In the rows, 128 means zero.
Each row of numbers stands for one element and depends on some of the facts below. Use the named rows to name the rest.

There are 2 kinds of fact about the elements: Π, ξ.
Π: uses; ξ: refers to
Π J901 <- J116, J188, J404
Π J87 <- J116, J702, J817, J876
Π J958 <- J122, J225, J943
Π J182 <- J122
Π J946 <- J122
Π J853 <- J148
Π J731 <- J148, J361, J560, J817, J820
Π J373 <- J148, J835, J860
Π J250 <- J148
Π J336 <- J148, J187, J461, J702
Π J790 <- J151, J321
Π J999 <- J151
Π J593 <- J151, J494, J506
Π J39 <- J151
Π J267 <- J151, J655
Π J212 <- J151
Π J77 <- J156, J461, J560, J942
Π J407 <- J156
Π J680 <- J156, J4
Π J627 <- J156, J400, J435
Π J486 <- J156, J271, J655
Π J499 <- J187, J943
Π J53 <- J187
Π J19 <- J187, J293
Π J89 <- J187
Π J415 <- J187
Π J205 <- J187, J760
Π J695 <- J188, J647, J817
Π J220 <- J211, J768, J860
Π J99 <- J211, J4, J404, J435, J791, J980
Π J761 <- J211
Π J550 <- J211, J494
Π J711 <- J211, J734
Π J677 <- J211, J81
Π J739 <- J211, J835
Π J863 <- J225
Π J780 <- J225, J647, J69, J734
Π J344 <- J225
Π J129 <- J225, J734
Π J846 <- J225, J461, J54, J655, J860, J876
Π J377 <- J271
Π J246 <- J271, J435, J494, J908
Π J902 <- J271
Π J668 <- J29, J876
Π J542 <- J29
Π J355 <- J29, J69
Π J120 <- J293, J461, J943
Π J234 <- J293, J565
Π J789 <- J321
Π J865 <- J321, J702
Π J426 <- J339, J506
Π J715 <- J339, J835
Π J137 <- J339, J587
Π J297 <- J339
Π J793 <- J339, J494
Π J918 <- J339, J461, J489
Π J821 <- J361
Π J217 <- J361, J4, J768
Π J195 <- J361
Π J988 <- J361, J503, J734, J791
Π J546 <- J4, J404, J435, J506, J943
Π J468 <- J4, J587
Π J180 <- J4, J565
Π J418 <- J4
Π J80 <- J4, J734, J817
Π J354 <- J4, J908
Π J554 <- J4
Π J814 <- J400
Π J635 <- J400, J702, J820
Π J437 <- J400, J69, J702
Π J216 <- J404
Π J295 <- J404
Π J639 <- J404, J565
Π J165 <- J435, J565
Π J40 <- J435
Π J229 <- J461, J997
Π J218 <- J461
Π J110 <- J461
Π J26 <- J461, J768
Π J873 <- J461, J506, J817
Π J783 <- J489
Π J173 <- J494, J503, J908, J980
Π J94 <- J506
Π J149 <- J506
Π J897 <- J54
Π J302 <- J560, J835
Π J393 <- J560
Π J207 <- J565
Π J52 <- J565, J876
Π J624 <- J647
Π J368 <- J647
Π J763 <- J647
Π J513 <- J655, J942
Π J714 <- J69
Π J977 <- J69
Π J514 <- J702, J81, J860
Π J616 <- J702
Π J676 <- J734, J876, J997
Π J399 <- J760
Π J315 <- J760, J942
Π J186 <- J760
Π J545 <- J768
Π J41 <- J768
Π J44 <- J791
Π J910 <- J791
Π J90 <- J81
Π J848 <- J820
Π J724 <- J820
Π J145 <- J835
Π J726 <- J835
Π J584 <- J860, J943, J980
Π J192 <- J876
J137 ξ J639, J500, J29
J145 ξ J223, J500, J865, J760
J151 ξ J624, J148, J339, J344, J110, J655, J29
J160 ξ J647, J187
J212 ξ J565, J217, J910
J216 ξ J293, J820
J26 ξ J149, J56, J52, J489, J873
J297 ξ J19, J148, J126
J302 ξ J478, J946, J186
J341 ξ J980, J487, J246
J373 ξ J780, J702, J211, J616
J399 ξ J997, J173, J271
J4 ξ J207, J997, J468, J40
J404 ξ J236, J188, J977
J435 ξ J407, J835, J695
J46 ξ J208, J217, J677
J499 ξ J494, J532
J503 ξ J69, J761, J985
J513 ξ J780, J53
J545 ξ J377, J902
J584 ξ J494, J211, J695, J393, J337, J116
J594 ξ J295, J19, J468, J768, J89
J659 ξ J553, J647, J344, J217, J418, J110, J946, J126, J977
J668 ξ J722
J676 ξ J69, J789, J848, J19, J724, J554
J707 ξ J958, J148, J264, J156
J711 ξ J768, J336, J29, J205, J726
J715 ξ J321
J731 ξ J19, J54, J165, J946, J126
J739 ξ J702, J377, J19, J616, J29, J116
J763 ξ J500, J722, J980, J616
J77 ξ J407, J368, J793, J44, J420
J778 ξ J56, J81, J943, J195, J883, J126, J337, J415
J783 ξ J876, J234, J129, J946, J188
J790 ξ J400, J542, J985
J809 ξ J129, J354
J814 ξ J639, J580, J182, J988, J695, J174
J817 ξ J339, J593, J793, J173, J918, J726
J840 ξ J122, J724, J985, J910
J87 ξ J714, J192
J897 ξ J780, J914, J786, J487
J899 ξ J94, J853, J321, J80, J487, J39
J938 ξ J354, J174, J873
J942 ξ J418, J820, J918, J186, J250
J954 ξ J426
J955 ξ J546, J506, J943, J195

Some elements and their rows:
J220: [125 122 143 132 130 124 127 131 127 127 126 128 125 127 125 116 129 128
 129 125 127 130 128 126 126 129 129 131 132 128 127 128]
J339: [127 132 105 123 129 126 128 132 129 125 133 110 142 124 122 155 125 133
 120 134 127 125 133 123 128 121 122 124 125 120 130 137]
J918: [119 122 138 133 140 133 127 135 129 125 134 114 139 120 119 123 130 134
 124 126 128 132 128 122 120 137 125  99 131 117 123 141]
J955: [129 128 138 135 117 124 123 125 126 130 125 134 123 128 131 122 126 126
 132 133 131 119 127 132 125 135 134 138 128 144 127 125]
J149: [122 124 138 120 133 128 128 132 128 129 129 127 128 122 124 126 128 132
 135 128 128 130 123 133 123 142 128 131 131 136 123 129]
J120: [126 124 145 131 132 129 127 129 127 128 127 130 127 127 127 114 130 128
 127 126 129 130 125 124 125 135 128 116 130 128 130 130]
J354: [123 126 133 117 133 126 129 132 128 133 129 122 129 125 124 122 130 130
 132 125 126 131 123 131 126 133 128 143 132 123 128 128]
J400: [128 132  72 132 122 131 127 121 127 132 125 123 131 132 133 141 127 133
 131 131 132 128 131 134 135 119 122 150 118 134 131 118]
J593: [121 125 156 111 151 128 130 128 130 126 130 118 124 128 125 136 129 132
 127 127 126 132 130 130 123 142 128 103 134 124 127 139]
J614: [127 127 115 129 127 127 126 126 127 129 129 128 129 128 130 126 129 128
 127 129 129 126 129 129 131 123 128 133 125 131 130 128]
J223: [130 130 114 126 125 129 132 128 128 126 130 129 131 128 130 135 128 127
 129 129 127 130 128 127 135 119 125 127 122 124 127 132]
J393: [128 124 162 123 117 130 134 135 127 124 127 134 128 125 125 127 126 128
 134 128 129 132 123 128 126 130 128 129 130 130 124 132]
J734: [129 131  89 131 121 124 127 122 127 133 129 122 132 130 132 130 127 127
 129 133 126 125 132 130 134 115 127 148 119 128 133 124]
J739: [135 126 186 136 117 125 128 134 128 112 121 142 119 127 127 128 124 126
 124 130 127 126 129 124 125 117 137 109 135 129 120 138]
J94: [123 125 116 134 131 126 134 128 130 129 134 128 126 121 127 124 135 126
 127 127 132 137 126 130 139 124 124 120 129 115 128 127]
J444: [127 128 118 130 125 126 132 124 128 130 130 125 127 128 128 128 128 129
 128 131 130 127 129 130 131 128 126 134 126 129 129 126]
J187: [130 140 100 134 125 127 130 127 127 140 127 124 135 130 131 142 128 122
 120 131 137 122 128 125 130 129 122 144 118 126 137 120]
J321: [128 138  75 117 139 131 139 118 132 138 141 128 118 125 140 164 133 126
 128 135 133 132 133 145 151 133 120 125 119 123 134 118]

Which element is each row?
No name comes twice in this set of rows, the named rows included.
[133 135  63 135 120 143 124 123 128 129 126 124 139 134 135 136 126 134
 136 126 126 130 132 129 131 111 122 141 117 138 126 116] -> J69
[125 127 148 115 125 129 128 132 127 133 124 132 132 125 122 127 126 131
 136 124 124 129 122 127 121 133 130 148 134 131 123 127] -> J195
[126 124 152 131 129 123 127 124 128 127 126 125 122 129 126 100 131 127
 125 125 126 126 130 127 124 131 136 130 135 126 129 130] -> J216
[130 123 186 124 115 131 134 123 126 122 128 139 116 130 135  97 124 125
 136 129 125 124 128 137 125 135 136 123 134 143 124 132] -> J814
[136 130 149 115 123 137 136 132 130 120 133 137 128 126 130 143 128 126
 133 124 126 138 126 127 134 121 127 114 131 122 123 131] -> J616
[128 130  90 122 128 130 131 121 127 132 131 115 137 132 129 142 125 131
 126 132 127 126 133 128 130 119 121 136 119 123 131 131] -> J997
[123 123 157 124 136 129 133 137 129 121 129 117 133 125 121 134 127 133
 124 125 126 132 129 120 122 127 127 111 134 116 124 138] -> J726
[125 121 163 137 118 125 126 131 125 128 124 137 122 125 128 103 126 126
 133 130 131 120 124 134 121 139 136 133 133 144 126 129] -> J26
[130 124 149 111 121 135 138 129 127 126 134 130 133 129 130 122 124 129
 142 123 119 133 124 129 125 127 128 131 130 131 123 137] -> J695
[122 121 157 111 133 126 139 129 127 129 131 121 126 129 125 123 128 132
 129 126 126 132 126 129 125 140 126 125 130 125 131 136] -> J407
[130 123 165 133 123 124 128 132 128 118 123 137 121 128 125 122 127 127
 127 127 129 126 128 126 126 118 134 122 136 128 121 134] -> J545

Now the same elements, written a new way:
Some elements and their rows:
J336: [103 138 147 200 117 146 128  91 163 138 132 130 140 119 137 118 143 143
 126  84 108 100 133 172 112 145 158 167 127 128 125 124 120 102 155  89
 110 137 159 137 123 133 132 120 189  90  68 129]
J988: [132 115  74 188 145 145 138  86 148 138 148 126 148 108 124 115 127 156
 107 107 145 110 112 141  93 144  97 161 157 136 160 119 105 114  97  61
  87 120 165 120 126 105 140 144 186  98  96 141]
J814: [135 100 139 192 157 102 127 107 127  87 122 138 158  91 141  99 147 140
 122 112 173  81 138 188  99 160 141 139 126 135 112 136 137  88 137  93
 121 165 184 140 152 140 117 151 146  99  68 151]
J182: [110 126 132 202 132 137 131 105 137 132 130 119 156 106 118 117 138 138
 125  94 108  87 133 175 115 138 138 149 139 135 135 127 122 117 135  96
 111 142 176 134 127 131 128 117 170  89  69 128]
J791: [143 126 135 200 139 163 149  95 156 165 167 116 144  85 104 144 171 158
 122 149 145 111 109 154  66 153 102 170 167 130 193 115  87 115  76  54
  67 117 162 110 148 117 148 149 179 101 103 116]
J943: [131 155 222 231 111 158 151 126 155 164 134 106 137  80 105 157 197 143
 146 160  94  64 121 194  71 153 165 141 131 131 175 128 128 120 116  87
  97 146 188 140 152 159 117 119 166  79  79 101]
J499: [126 107 155 190 127 127 152 109 134  90 125 125 169  95 130 102 148 135
 136  90 143  77 134 184  87 157 158 133 125 133 131 135 142 114 123  78
 113 167 187 149 148 145 119 140 139  96  64 122]
J250: [104 127 128 198 125 155 132  97 147 127 137 125 148 119 130 119 134 140
 121  77 109 107 134 175 115 132 144 166 138 138 142 128 119 113 139  91
 113 141 162 136 125 129 133 123 180  94  67 127]
J41: [104 128 128 196 123 146 135 100 144 134 137 121 154 109 120 117 138 140
 124  81 106  97 134 173 114 134 141 155 142 134 139 123 118 121 134  87
 109 140 170 136 124 128 134 117 176  91  68 123]
J739: [103 112 135 181 105 111 173  74 179  91 126 135 159  83 104  92 162 132
 174  63 151  97 141 158 104 190 168 124 131 112  78  72 120 116 111  78
  93 160 179 144 112 136 131 112 136 137  99 126]
J211: [143 140 157 204 116 146 151 103 158 154 153 126 138  80 101 146 181 159
 133 148 130  73 113 172  59 161 125 145 151 122 177 109 119 120 108  57
  74 127 186 126 146 141 131 125 169  89 100 104]
J29: [109 138 161 207 129 119 117  94 178 163 140 144 141  90 114 135 153 127
 147 135 142 107 157 168 117 160 123 151 149 119 110 102  75  83 121  97
 123 124 178  98 100 145 127 114 187 104 124 161]
J94: [ 99 129 135 192 122 143 136 103 140 129 146 121 160 111 116 123 134 142
 131  75 101 100 136 182 118 130 138 155 141 136 146 128 111 128 138  87
 114 142 173 132 129 134 141 115 166  91  68 114]
J468: [104 129 146 198 125 139 142 100 145 129 134 113 154 107 112 117 147 136
 129  89 108  99 127 176 117 143 146 157 135 128 131 121 113 120 139  90
  98 148 170 139 126 122 143 114 164  91  67 119]
J790: [107 118 188 154 114 145 146  95 131 103 137 131 200 120 143  83 132 114
 136  70 156 105 154 165 109 127 149 156  97 148 116 142  89 127 103  65
 120 170 189 145 126 125 170 180 164  68  46 123]
J195: [108 127 117 196 126 140 139  97 144 122 140 120 155 117 125 114 129 142
 116  85 122 101 126 170 104 138 134 158 138 132 141 130 121 116 142  81
 103 140 165 134 126 122 138 121 176  94  75 127]
J145: [121 106 140 178 143 146 126  87 165 116 124 152 162  89 137 102 157 134
 162  60 137 109 162 172 122 158 147 154 135 146 108 111 100 103  96  98
 134 156 171 131 121 166 120 150 162 129  75 145]
J393: [108 132 126 193 126 137 134  95 143 124 139 130 152 117 128 116 136 145
 117  83 118 101 132 177 110 135 144 160 135 129 131 126 123 108 158  84
 102 140 166 138 126 127 141 116 174  87  71 125]

Which element is each row?
No name comes twice in this set of rows, the named rows included.
[103 174 172 232 105 128 113 136 154 146 143 153 159 108 142 173 120 126
 123 154 131  92 184 174 115 128 148  97 138 141 131 114  76  74 150  97
 171 136 205 113  79 190 160 110 170  58 136 151] -> J655
[100 134 175 166 116 155 137  87 131 139 139 126 185 132 131  91 135 124
 122  80 118  99 138 160 119 124 139 164 108 149 122 139  87 137 115  71
 101 151 187 143 117 105 167 157 189  54  44 118] -> J985
[102 116 194 150 111 160 154  90 133 105 130 128 203 126 146  75 133 112
 135  66 151 106 152 158 105 128 153 159  92 153 116 149  84 139  88  58
 115 171 188 150 124 120 168 189 173  61  42 124] -> J840
[109 127 173 204 132 144 146 113 129 140 136 102 157  86  96 130 174 140
 143  99  92  87 124 201 114 136 147 163 143 133 152 126 120 135 130  98
  95 154 172 143 153 130 138 111 152  94  49 101] -> J546
[107 129 122 199 133 143 136 103 135 129 139 118 161 106 117 125 142 144
 125  89 114 106 131 172 118 131 133 151 150 141 144 118 107 122 131  85
 102 143 172 133 125 128 151 120 166  93  70 121] -> J550
[100 156 199 195 118 141 115  94 155 147 168 143 148 122 135 146 147 141
 122 117 150 118 150 198  94 126 138 188 125 120 146 140  77  86 182  66
 112 127 155 113 128 137 168 133 189  68  81 129] -> J400
[105 134 143 206 126 147 131 106 145 128 133 123 153 109 133 129 140 140
 123  85 102 102 144 179 121 131 149 154 139 139 140 126 112 108 144  99
 126 146 167 139 123 146 140 123 174  92  68 130] -> J918
[110 101 127 156 108 153 144  96 147  93 155 156 188  98 123 110 120 136
 168  29 131  99 161 189  94 142 139 138 146 148 150 123 109 129 111  65
 135 152 186 125 132 176 127 136 144 121  79 118] -> J341
[109 145 194 216 117 156 121 130 155  97 146 156 160 112 179 159 136 135
 126 102 173 131 185 192  95 123 184 146 131 148 157 140  79  56 166  82
 179 160 158 123 129 205 156 157 151  94  95 144] -> J942
[109 106 119 155  83 137 157 102 133  76 160 157 202 103 116 113  96 135
 160  33 130  76 159 194  73 141 139 104 143 138 159 130 132 144 116  44
 133 148 213 131 125 178 124 122 134 101  99 106] -> J897
[136 164 184 233  91 170 134 120 182 170 131 142 130 104 137 156 155 140
 128 159 102  55 141 151  64 159 159 117 127 135 164 127 124  95 102  75
 125 127 203 130 111 176 109 130 199  64 119 134] -> J860
[101 127 147 204 122 150 138 112 139 132 133 113 152 106 119 127 144 138
 132  85  96  98 134 185 114 136 150 156 138 136 147 128 124 121 138  98
 114 144 168 138 131 138 130 116 168  95  64 120] -> J234
[136 116 211 196 133 140 160 111 144 124 149 115 161  65 111 133 199 143
 150 144 172 101 126 191  68 157 140 166 140 128 170 127  94 111  97  62
  88 155 166 127 175 142 143 157 139 111  73 107] -> J4
[126  94 134 203 148 128 144 129 122  78 123 121 167  95 148 107 128 135
 119  97 159  95 140 187  95 142 149 139 135 145 153 154 135 103 121  92
 140 168 177 139 156 151 108 152 139 106  69 140] -> J809
[ 85 100 174 186 135 120 126 104 133 145 148  97 169  96  80 117 130 111
 156  92 114 111 135 217 132 134 109 190 148 120 135 151  96 131 146 104
 109 133 170 103 146 109 117  94 168 100  66 123] -> J901

Now the same elements, written a new way:
Named rows:
J731: [ 97 155 164 146 197 162 105 128 114 132 184  94 162]
J817: [ 77 131 173 170 146 148 154 171  87 185 173  78 122]
J435: [138  81 103 181 130 132 138  81  66 161 106 134 115]
J584: [160 117  92 170 172 131 102  72 101 136 114 122 113]
J848: [114 135 146 133 124 129 131 147 151 116 122 116 148]
J236: [145 142 122 114 106 147 138 135 143 118 148 166 144]
J361: [141 143 203 195 204 140 130  93  89 160 160  65 119]
J980: [200  78 165 206 156 118 168  66  54 167  95 101  66]
J486: [103 140  99  73 105 105 100 156 151  83 132 163 157]
J148: [152  97 180 159 153 153 123 147 110 138 118 101 102]
J53: [110 123 143 102 124 134 125 127 120 125 113 102 102]
J444: [124 138 111 126 138 127 125 128 135 118 135 128 140]
J40: [134 105 154 124 117 129 145 153 135 140 100 142 109]
J791: [180 130 173 221 186 130 160  60  68 178 143  90 107]
J494: [150 107 130 144 132  85 170 103 132 138  85 107 114]
J337: [109 135 115 107 113 139 132 105 150 128 110 121 123]
J554: [114 132 137 141 116 132 127 125 143 115 122 131 143]
J89: [131 118 139 122 118 131 134 145 137 124 109 135 123]

Rows to name:
No name comes twice in this set of rows, the named rows included.
[134 139 144 155 129 134 135 124 142 118 135 129 155] -> J910
[129 135 127 126 153 129 116 149 124 131 137 145 140] -> J399
[141 148 124 127 108 141 136 146 145 110 146 167 155] -> J208
[163 108 102 142 145 115 128 154 143 126 107 118 116] -> J514
[136 102 140 116 115 141  64 128  97 115 120 152 104] -> J461
[165 123 117 149 155 130 113 113 119 129 118 130 120] -> J220
[112 127  91 132 152 133  93  85 114 123 125 114 131] -> J499
[120 139 142 164 124 128 127 121 151 110 113 118 161] -> J761
[143 145 118 152 179 118 128 125 113 131 148 127 136] -> J711
[121 141 105  92 118 108 109 144 148 104 130 152 145] -> J267
[151 107 185 147 140 157 150 191 121 144 148 117 118] -> J820
[107 108 108 123 107 140 135 112 117 138 107 128 114] -> J639
[108 148 169  88 138 139 111 121 100 130 154 102 112] -> J899
[130 155  96 121 140 143 103 118 132 113 167 166 170] -> J783
[126 156 103 139 140 126 109 139 135 102 164 156 189] -> J212

